Each row has a class, written after it.
[  4 -19   8  58  -7   4   7 -15  -6 -22   7  13  -8  15 -26 -20  -9 -26
   5  -3 -31  19  31  26 -12  17  36  25  -7  32   9   4 -11  30  34  41
  15  -5  15   7  -8   4 -10]  Sazo
[ -7 -42  26 107  22  -4   9  39 -24  -9   3   9 -19  48 -45  -2 -13 -16
  10   9 -75  -4  46  14 -16  21  90  16  12  40 -11 -17 -28  63  16  34
 -15 -10  31  27 -24 -32   9]  Daval
[ 10 -25   3  58 -13   3  10  -1 -12 -18  -4  18  -4  21 -29 -14  -4 -12
 -10  15 -20  19  31  29  -6  18  61  26  -8  18  -6   6 -20  41  30  34
  16  -5  14  13  -1  -6  -5]  Bub
[ 13 -17  16 -34  -4   1   3 -22  -6 -20 -38 -11  37  -4 -18 -28  16  36
 -23  10  10  30 -23  -3  -1 -46  20 -26  -3 -61  18   7 -38  13  54 -10
  60  30 -16 -18  21   2  73]  volim
[ -7 -28  33 -48  -9  57  38   8 -13 -37  24 -13  22 -38  17   7 -11  -2
 -32 -17  39  33  -8 -14  -3 -10 -23  15 -26 -40  28  62  48 -43  16   5
  17  18 -15 -18  -9 -23 -22]  nedad
[ 38  17  -5 -13  21  12  59  10   5  22 -51 -11  31 -23 -20  70  39  41
 -46  -7   5  59  14 -26 -14  43  31  -8   6 -46  12  22 -44  16  20 -21
   3   5 -32 -28  -7 -29  48]  nedad
[  7 -17   5 -24  -3  23   6 -41   6 -21 -34  -5   9   2 -20 -36   6  35
 -38   7  14  43 -19  -7 -16 -48  10  -7 -11 -73  20  -5 -21   8  43 -15
  49  40 -11 -22  17   3  65]  nedad
[ 27  28  -3 -10  -9  -5  24 -11 -32   9 -41   9  36 -27 -13  14  24 -14
 -50 -19  30  56   4  16  19  36  16 -14  34 -39  33   6 -49  28  14  11
  10  10  -3  14 -10 -13  20]  vilof
[ 37  15   0 -14   6   2  42  17   0  20 -50  -4  42 -10 -26  51  38  35
 -44 -12   4  58  11 -16 -15  37  14  -2  12 -40  12  29 -53  17  15  -5
  13   6 -30 -27  -6 -33  47]  Daval
[ -9  -5  21 -12 -25  22   3  -6  -3 -22  19  -7  25   1  31 -36   7  -3
 -28 -28  54   1   7  -5  15 -10 -22 -21  -8 -36  12  24  42  -7  12 -10
  25  -2  13   2   5 -33 -41]  Bub
[  5 -32 -16  82   3 -18  12  12 -28 -12   3  19 -10  29 -41   8  13   2
  13  13 -14  31  38   1  -4  13  79  13 -23  13 -13 -29 -20  32  31  18
  -8   2  39  20   5 -27  39]  neki
[-14 -12 -66 -41  -7 -13 -14 -30 -11   2  11  16  -5 -23  -4 -33 -45  -7
 -27 -33  25  43   8  -1  -4  30 -42  26  -4 -15  30 -24 -24 -17  24  15
   3  13  20  -4   4  45  33]  vilof
[ 21 -15 -15 -41 -23   0  -5 -19 -14 -32 -34   6  20  -5 -41 -48  22  35
 -46 -23  33   6 -14 -18 -12 -47   9 -22 -19 -70  56  -7 -31   7  17 -25
  34  26   9  -9  43   9  46]  papob
[ -8 -51  16 110  23  -9  11  17 -26   5   0  17 -28  36 -29   8 -13 -26
   3  14 -56   3  38  24  -7  31  95  26   1  31  -5 -11 -28  60  19  29
 -21  -6  33  29 -27 -32   0]  vilof
[  7  -9  12 -32  -9   9   2 -39   6 -19 -33   1  15   3 -20 -47  13  17
 -29   5   8  30 -29  -9 -11 -59  -2  -3 -12 -55  14   7 -28  -1  26  -4
  58  31  -9 -19  22  12  58]  genof
[-17 -35  36 -28 -10   3  33  10   0 -35 -11   3  27   7  10   2  -3 -10
 -43 -30   5 -14  15   7   8   2 -16  40  -5 -41  30  47  30 -24   3   3
  11   3 -11  -4  -2 -44 -50]  pefas
[ -2 -35  34 -31  -8  51  43  12 -28 -29  17   0  14 -38  15  17 -16 -19
 -39 -21  39  34  -8  -7   7   3 -10  19 -31 -29  28  73  36 -26   4  23
   9  17  -7  -7  -6 -28 -26]  vilof
[ 49  32 -17  14  -3 -21  53  11  -3   5 -56  -3  15  -1 -37  30  55  11
 -66 -17  16  50  18 -17   3  52  28 -26  -2 -42  20   9 -53  11  45   4
  11  30 -12  -5   8 -12  55]  pefas
[ -3 -12  32  -1 -22  11   6 -25   1 -32  25  -8  22  -1  37 -29  10   9
 -18 -33  71   6   5  -2  15 -22 -33 -18  -3 -28  10  14  42 -16  11  -1
  23  -3  16   3   6 -33 -36]  neki
[ 51  48 -21  20  -4  -9  53   6  -2  15 -54 -11  20  -5 -41  33  51  29
 -51  -8  15  61  20 -17 -11  44  27 -28  10 -45  26  -4 -49  15  47 -16
   6  18  -9  -2   0 -14  68]  nedad
[ -4   0  19  -8 -32  31   4 -19   7 -30  37 -14  28  -7  45 -35  21   1
 -19 -49  54  -7  -2  -4  -7 -19 -53 -20 -19 -35  20  29  38 -30  14   0
  25  -8  12   1  18 -29 -27]  papob
[-18 -29  29 -37  -7   4  38  14  -5 -32  -4  -7  48  -8  12   6 -14 -21
 -21 -23  -1  -1   7   6 -14  -7 -20  41   8 -30  32  54  31 -25  15   5
  11  -4 -11 -14   5 -44 -48]  Famum
[ 14 -22  14  62 -11   1   8 -13   4 -27  10  15 -24  17 -23 -20   0 -20
   6   9 -31  14  24  18 -20  -5  45  32  -7  37   0  18 -22  20  16  34
  22  -1  21   5  -2   6 -16]  genof
[-20 -22  34 -30 -21  15  36  21 -11 -22 -11   0  35  -7   7  -5 -12 -14
 -38 -20   3  -6   8  15   2  -5  -4  37   3 -43  20  39  32 -20   1   0
  14  -8 -12   2   0 -46 -48]  Bub
[ 51  39 -15  14  -4 -23  44  14 -25  -5 -58 -23  39 -10 -33  35  53  22
 -47  -8  17  41   5  -7   1  42  19 -40  15 -50  30   0 -64  26  59  -3
  13  21 -11   0   8  -7  69]  volim
[ -7   3 -63 -43  -6 -15 -15 -18 -21 -19   9  -6  13 -20  -1 -20 -42  13
 -11 -29  12  39  -1  -3  -7  20 -38   7  -2 -21  32 -27 -33 -13  31  11
   4   8  11  -7   5  42  54]  volim
[ 12 -24   9  73 -14  15  10  -1  -4 -18   7  13 -18   7 -18 -10   1 -14
   1   3 -36   9  25  30 -37   4  51  29 -15  28   3   9 -24  28  21  41
  16  -8  15  12   4   4   1]  papob
[-21 -32  41 -27 -14  25  36  23 -13 -38  -6  -5  35  14  -1  -9 -12 -14
 -34 -35  -6 -15  14   5   1  -7 -20  39  13 -38  25  47  30 -14  -7  10
   5  -8  -7  -1  -1 -57 -42]  Daval
[  6 -22  18 -31  -3   3   9 -39 -10 -23 -39  -2  16  -3 -22 -31  14  30
 -39  10  30  31 -22  -5  -5 -51  12 -17  -6 -70  15  -7 -29  12  37   2
  49  28 -10 -19  29   8  54]  neki
[ 21 -12 -23 -50  -9 -13  -7 -23 -13 -44 -40   9  36   1 -45 -31  12  18
 -38 -14  36  13 -12 -20  -5 -54  -4   0  -8 -61  56   8 -22  17  22 -31
  24  30   8 -16  41  14  30]  Famum
[ 10 -19  10  71 -13   0   7   1  -7 -13   0  22  -5  16 -29 -14  -8 -14
  -4  18 -27  25  31  33 -11  10  66  30  -4  28 -10   9 -23  44  30  35
  15 -10  16  16  -4  -4  -4]  Bub
[  4  -9 -14  82   3  -7  13  12 -17  -7   1  18 -10  34 -35  -5  10 -15
  15   7 -38  29  32  -7 -11   5  59  15 -21  21 -12 -17 -26  27  27  13
  -1  -3  43  22  -5 -17  46]  genof
[  0 -10  29  -6 -21   7   2 -16  14 -38  30  -6  11  10  40 -29  16  -6
 -35 -42  60  -5   7  -8  17 -13 -34 -14 -14 -27  11  31  42 -11  10  -2
  26  13  10   4   7 -32 -44]  pefas
[ 24 -10 -20 -36 -13 -11  -8 -19 -23 -38 -42  -5  35   3 -42 -32  21  35
 -43 -26  41   9 -13 -20   9 -41  11 -18  -5 -75  55   1 -33  29  25 -32
  28  28   7 -10  30   0  53]  volim
[ 46  37 -22  12  -4 -22  41   6 -26  -3 -62 -18  40  -6 -35  25  49  18
 -45 -10  16  47  10  -8   5  45  23 -28  21 -45  32   3 -68  29  57  -2
  14  21 -11  -2  10 -13  65]  volim
[ 39  10  15   0  17  -6  56   7  -7  14 -57 -11  31 -19 -14  79  43  46
 -40  -5  17  58  12 -13  -6  37  28  -7   6 -42  11  19 -46  16  18  -7
  10  -4 -33 -28  -1 -29  37]  neki
[  4 -34 -15  86   5 -19  13  15 -32  -4  -4  17 -15  31 -40   5  13   4
  13  19 -21  30  40   2  -3  19  87   7 -19  14 -12 -31 -21  34  30  18
  -4  -1  38  17  -2 -27  35]  neki
[ -8   8 -53 -20 -24  -8   3   2   7   5  25   8 -14  10  -4 -27 -23   2
  -9 -27  14  35   6 -15 -39  10 -54  -7  -5 -16   8 -37  -6 -38  14   0
   3  38  -4   2  11  42  72]  Daval
[ -1 -37  20 107  25  -1  12  20  -8  -2   1   3 -35  38 -36  11 -13  -3
  10  17 -67   3  44  13 -20  18  96  21   0  31  -6 -24 -23  53  24  14
 -20  -7  26  23 -33 -20  14]  nedad
[ -1   5  21   0 -24  21   4 -30   7 -42  28 -10  17   7  38 -50  21  -9
 -17 -45  51  -9   2 -11  13 -26 -51 -13  -3 -26  20  29  43 -19   4  -5
  29  -2  25   3   9 -26 -49]  genof
[-11  -7  19 -12 -16  16   4 -20   1 -34  27 -16  34  -8  34 -35  11  -9
 -18 -53  43  -6   3  -2  15  -8 -48 -20  -5 -28  22  16  46 -16  18  -3
  25  -4  10  -4  10 -34 -41]  Sazo
[ -6   8 -79 -38  -5 -28 -19 -17 -28  -6  21   6 -11  -6   7 -22 -15  -6
   1 -29  37  26  -9 -32 -19  15 -66  14  -6 -10  26 -46  -4 -35  12  -9
  -7  30  -1  10   0  34  21]  Famum
[ 20 -13 -13 -47 -14 -17  -2 -20  -6 -36 -38  12  15   2 -40 -37  26  22
 -65 -27  45   6  -8 -25  12 -37   3  -6 -21 -74  48   8 -19   7  16 -24
  29  35   2 -10  32   8  32]  pefas
[ 44  16  -6 -21  21  -4  45  11   7  19 -56 -17  49 -20 -25  72  31  27
 -41  -9  -5  57   4 -21 -25  35  24  -7   3 -33  19  33 -60  20  14  -9
   8   5 -34 -38  -1 -19  42]  Famum
[ 37  47 -23  14  -5 -19  52   6 -19  10 -55  -7  27  -8 -37  22  52   4
 -47 -22   6  51  13 -17  -8  50  12 -35   4 -45  34  -6 -47  14  53   0
  14  25 -12  -3  12 -10  58]  Sazo
[  6  -5 -17 -42  -9  -7   3 -27 -18 -32 -37  11  30  -7 -43 -39  17  12
 -41 -38  39  11  -9 -21   3 -40  -9 -11 -12 -70  59  -3 -11  10  34 -30
  27  29   5 -13  37   7  41]  Sazo
[  8  -7  -6 -28  -4  -8 -17 -41 -15 -25 -44  10  22   0 -35 -23  30  27
 -44 -12  64  -3   7 -17  12 -46  -4   5   0 -63  43   9  -7  32  20 -32
  11  -5  16 -16  22  16   1]  neki
[ 46  41 -18  12  -6 -13  46   8 -28  -3 -62 -20  43  -8 -33  26  48  18
 -50 -11  17  48   6 -10   2  46   9 -35  17 -52  35   4 -67  19  63   2
  12  23 -13   1   4  -9  67]  volim
[ -8  -5  28  -4 -30  30   3 -21   8 -29  33 -17  16  -9  49 -38  12  -6
 -16 -47  56  -9  -3   1 -13 -21 -47 -24 -13 -29  20  20  39 -25  15   2
  25  -3  10   1  12 -21 -26]  papob
[-15   8 -64 -50 -18 -12 -14 -15 -17  -1   3   6   0 -25  -6 -32 -40   4
 -24 -26  18  51  14  -9  -7  27 -28  20  -4 -19  16 -36 -20 -21  28   7
  13  -3  11  -5   3  34  32]  Bub
[ 13 -35   9  66  -8   7  14 -12  -6 -11   4  27 -21   5 -17  -5 -13 -32
  -6  -1 -15  21  31  36  -7  21  55  44  -7  37   0  21 -22  36  19  48
   9  -1  20  14 -11   2  -9]  vilof
[  0  21 -67 -21 -13 -28  -1  -6   7   9  20   8 -10 -11   4  -8 -25  -4
  -4 -15  23  46  -5 -25 -53   1 -54  -6 -12  -9  17 -31 -13 -32  25 -12
  -6  37  -6  -3  14  66  73]  Famum
[ 22 -10 -18 -37 -14   9   5 -28 -11 -40 -42   8  16   2 -44 -31  12  36
 -53 -29  40  15  -6 -20   0 -47   1   3 -10 -77  57  -3 -16  12  21 -38
  23  30   5  -9  28   3  41]  nedad
[ 18  -8 -19 -41 -21  -7  -5 -18 -18 -27 -50  12  30  -1 -51 -41  17  31
 -55 -16  46  16  -6 -14  15 -39  13  -7  -9 -71  44  -8 -26  16  26 -35
  30  26   3  -3  36   2  38]  Bub
[ 42  32 -25  23  -4  -7  56  -3 -22  13 -64   2  24  -6 -35  24  49   2
 -62 -14  28  58  15  -8   9  59  11 -12   6 -47  33  12 -49  16  43   4
   3  26  -4   4   8 -15  53]  vilof
[ 28  42  -2  -3 -18  -5  13  -3 -32   0 -29  -4  33 -25  -7   9  35   7
 -36 -20  19  49  -1   3  -9  24   4 -28  21 -39  38  -4 -55  20  19  10
  14  -2  -5   9  -2  -9  28]  papob
[-14 -33  41 -33 -11   3  43  12   5 -34  -7  -7  22   0  14   3   0 -13
 -48 -37   9 -10  14   2   5  10 -17  39  -8 -45  29  48  29 -34   5   7
  14   0 -15 -12  -4 -48 -50]  pefas
[-11   9 -61 -40 -14 -14 -19 -18 -16  -4   3   9   2 -22 -11 -32 -42  11
 -27 -19  13  52  12  -6  -8  19 -27  17   1 -20  18 -36 -25  -8  30   5
   9  -1  11  -1   5  41  34]  Bub
[ 31  51   4  -5 -13 -18  17  -4 -29 -11 -36  -2  27 -20 -16  18  29  -9
 -34 -13  10  49  -1   2   6  16   1  -8  37 -25  33   0 -49  21   1   5
  10  -4  -4   8  -9  -3  10]  genof
[ 40   7   1 -11  11   9  47  -4  -3  28 -55  -2  24 -29 -12  65  31  23
 -57 -15  18  64   8 -13  -6  47  24   0   5 -39  14  29 -55  25  13  -4
   7   6 -28 -21 -13 -26  35]  vilof
[ -7   6 -76 -30 -15 -11 -19 -15 -21   4  28   5 -19 -22   5 -33  -1   3
  -8 -38  37  10 -10 -28 -21  17 -64  10 -13 -12  24 -49 -13 -46  11  -4
  -3  19   0  14  10  34  26]  papob
[  6 -37  13 107  20  -9  15  30  -5  -3  -4  -3 -32  35 -40  10 -10   6
   1  14 -60   6  50   9 -20  25  96  15  -1  30  -8 -34 -19  51  25   5
 -16  -7  30  24 -29 -22  23]  nedad
[ 35  20   7 -13   6  13  44   9  -5   9 -48  -6  43  -8 -26  48  38  31
 -44 -14   4  62  12 -15 -12  33  15 -12  10 -45  17  33 -56  17  22   1
  15   9 -27 -23  -2 -33  46]  Daval
[ -6   8 -52 -20 -23 -29  10  -4   0  13  21   7 -17 -12   8   1 -18  12
  -8 -19  41  38   2 -14 -34  10 -45 -13  -8 -17   5 -51  -3 -45  12  -9
  -7  27  -7   3  13  51  69]  neki
[ 31  47   4 -14 -20  -7  23  10 -39   4 -47   0  39 -25 -18  19  30   4
 -49  -8  21  60   2   5  12  26  24 -27  31 -45  27  -1 -47  25  22   2
  21   2 -16  14  -8 -19  18]  Bub
[ -2 -18  30 -38 -22  55  32  26 -28 -34  23 -13  11 -38  17  13  -9  -4
 -28 -22  21  17 -16 -10 -20 -14 -23  -2 -35 -28  30  59  33 -43  11  17
  19   5 -12 -10  10 -22 -20]  papob
[ 13 -22   6  67  -3  16  16  -8  -3 -23   5  15 -19  13 -22  -6  -7 -10
  -5   5 -24  19  29  24 -17   8  54  31  -7  20   1   9 -18  34  35  30
   6  -4  21  10 -10  -1   4]  nedad
[  4 -17  11 -38 -12  16   0 -32  -7 -11 -52   2  21   1 -26 -46  10  25
 -43  17  15  36 -22   2  -3 -46  22 -11  -6 -72  12  -6 -32  15  43  -7
  66  34 -18 -16  21   0  49]  Bub
[-24 -45  30 -27  -8  27  45   7  -8 -19  -9   1  30  -9  11  -2 -12 -27
 -46 -32  11  -8  16   8  10  13 -15  47   1 -43  29  58  29 -25   1   4
  -1  -1  -5  -5  -3 -49 -49]  vilof
[ -1  13 -60 -10 -16 -18  -1  -8  -4   4  19  -2  -7  -1  12 -14 -25  10
   0 -24  23  29  -9 -13 -30  11 -45 -19  -5 -17  19 -37 -17 -23  25  -6
   0  35  -6   4   5  49  79]  volim
[ 21 -11 -18 -42 -26  -1  -8 -17  -9 -29 -36   1  25  -9 -40 -40  26  37
 -46 -28  34   3  -9 -12 -11 -42  -1 -12 -20 -68  55  -9 -27  -2  14 -28
  34  21   4  -8  41  11  45]  papob
[ 11 -32  16  70  -8   0  16  -8 -13 -28   3  17 -14  12 -24   3  -3 -10
   0   8  -9  19  30  28 -11   3  55  36 -10  25  -1  12 -15  28  18  39
   4  -9  18   6   2  -4 -10]  neki
[ 48  46 -21  22 -19  -4  49   9 -12   7 -56  -8  25  -3 -34  28  57  24
 -45 -19   4  45  10 -10 -19  36  12 -25  -8 -46  31   4 -58   3  37  -2
   5  10 -10  -1  19 -11  71]  papob
[ -5 -35  12 114  18  -6  11  35 -21   4  11   5 -27  33 -35   5  -2  -7
  16  12 -75  -9  32  11 -35  19  94   8 -20  32  -1 -18 -28  47  16  30
 -19 -17  32  25 -12 -25  20]  papob
[ -7  11 -65 -34 -10 -14 -20 -12 -33  -6  22   9 -25   1   0 -42  -7  -1
  -6 -38  38  18  -4 -32  -5  18 -64   9   2 -19  22 -53  -8 -31   3   4
  -3  28   5  17  -8  23  21]  Daval
[ 29  43  -5  -6  -8 -15  18  -3 -34  -5 -34   0  43 -27 -21  19  27  -2
 -31 -23  12  58   5   9  10  30  11 -33  31 -30  40  -7 -38  29  27   3
  15   2  -5   5  -3 -13  17]  Sazo
[-11 -33  14 105  25 -14  11  22 -20  -5   1   2 -18  39 -40   2  -5 -22
  13   0 -75  -1  43  12 -12  29  83  17  -8  30  -1 -19 -17  53  31  23
 -16 -11  25  19 -18 -26  10]  Sazo
[  0  10 -72 -40  -7 -27 -22 -13 -39 -14  22  -4  -9 -20  10 -16  -9   9
  -3 -34  43  17 -14 -27  -1  19 -58   9  -1 -21  28 -50 -14 -23  15  -4
  -1  25  -3  16  -6  34  30]  volim
[  9 -16   5 -25 -13  15  -2 -34   2 -18 -29  -1  19  -1 -17 -43  19  33
 -29   2  10  26 -27  -1 -25 -52   2 -20 -23 -65  23  -4 -37   1  43  -2
  56  32  -9 -17  36   9  68]  papob
[ 29  41  -2  -4 -20 -12  12   2 -36   4 -43   2  42 -20 -19  11  24   7
 -47  -2  24  64   1  14  14  28  26 -25  31 -39  24  -5 -51  33  20   3
  16   3 -11  13 -10 -15  20]  Bub
[ -4  -1 -73 -35  -9 -21  -7 -22 -24   7  18  18 -28 -22   6 -24 -11  -9
 -18 -37  47  24  -2 -24   2  29 -52  23  -7 -18  22 -47  -7 -36   3  -4
 -10  31   5  20  -5  31  22]  vilof
[ 25 -16 -23 -42 -10   3   0 -24  -3 -32 -36   4  19  -3 -47 -33  14  42
 -50 -21  37  15  -5 -23   4 -40   5   1 -10 -68  48  -5 -16  10  19 -40
  26  27   5 -14  27   4  40]  nedad
[ 18 -25   7  61 -12  -1  -4 -11 -14 -35  12   4   1  20 -16  -5  -4 -11
   7   3 -21  12  23  31  -8   7  52  21  -1  27   3  10 -33  49  31  40
  17  -1  17  17  -8  -2  -2]  volim
[ 20  35  -1 -10 -12  -8  10  -2 -37   3 -42   2  45 -27 -15   7  26  -1
 -45  -2  32  58   1  15  17  27  22 -20  33 -43  26  -2 -44  31  25   1
  17   2  -8   7 -10 -19   9]  Bub
[-10  -1  21  -9 -18  20   4 -19  -1 -34  35  -9  30  -8  38 -35  11 -15
 -11 -55  48  -3   1  -4  14 -14 -46 -18 -12 -25  21  25  53 -16  16   0
  24  -2  12   0   7 -30 -37]  Sazo
[  9   0 -22 -39  -6   0 -21 -33  -8 -25 -42  15  37   2 -30 -19  18   4
 -29 -16  49   0  -2 -18  -5 -53 -15   9  -6 -47  45  27 -10  24  26 -38
   9   5  13 -19  24  20  12]  Famum
[ 41  10  10 -14  15  -8  56   7  17  19 -52  -4  29 -18 -11  71  46  28
 -56 -15  14  51   6 -18 -11  43  23  -8  -6 -43   8  30 -47  10  20  -5
  17  16 -39 -31  -2 -30  40]  pefas
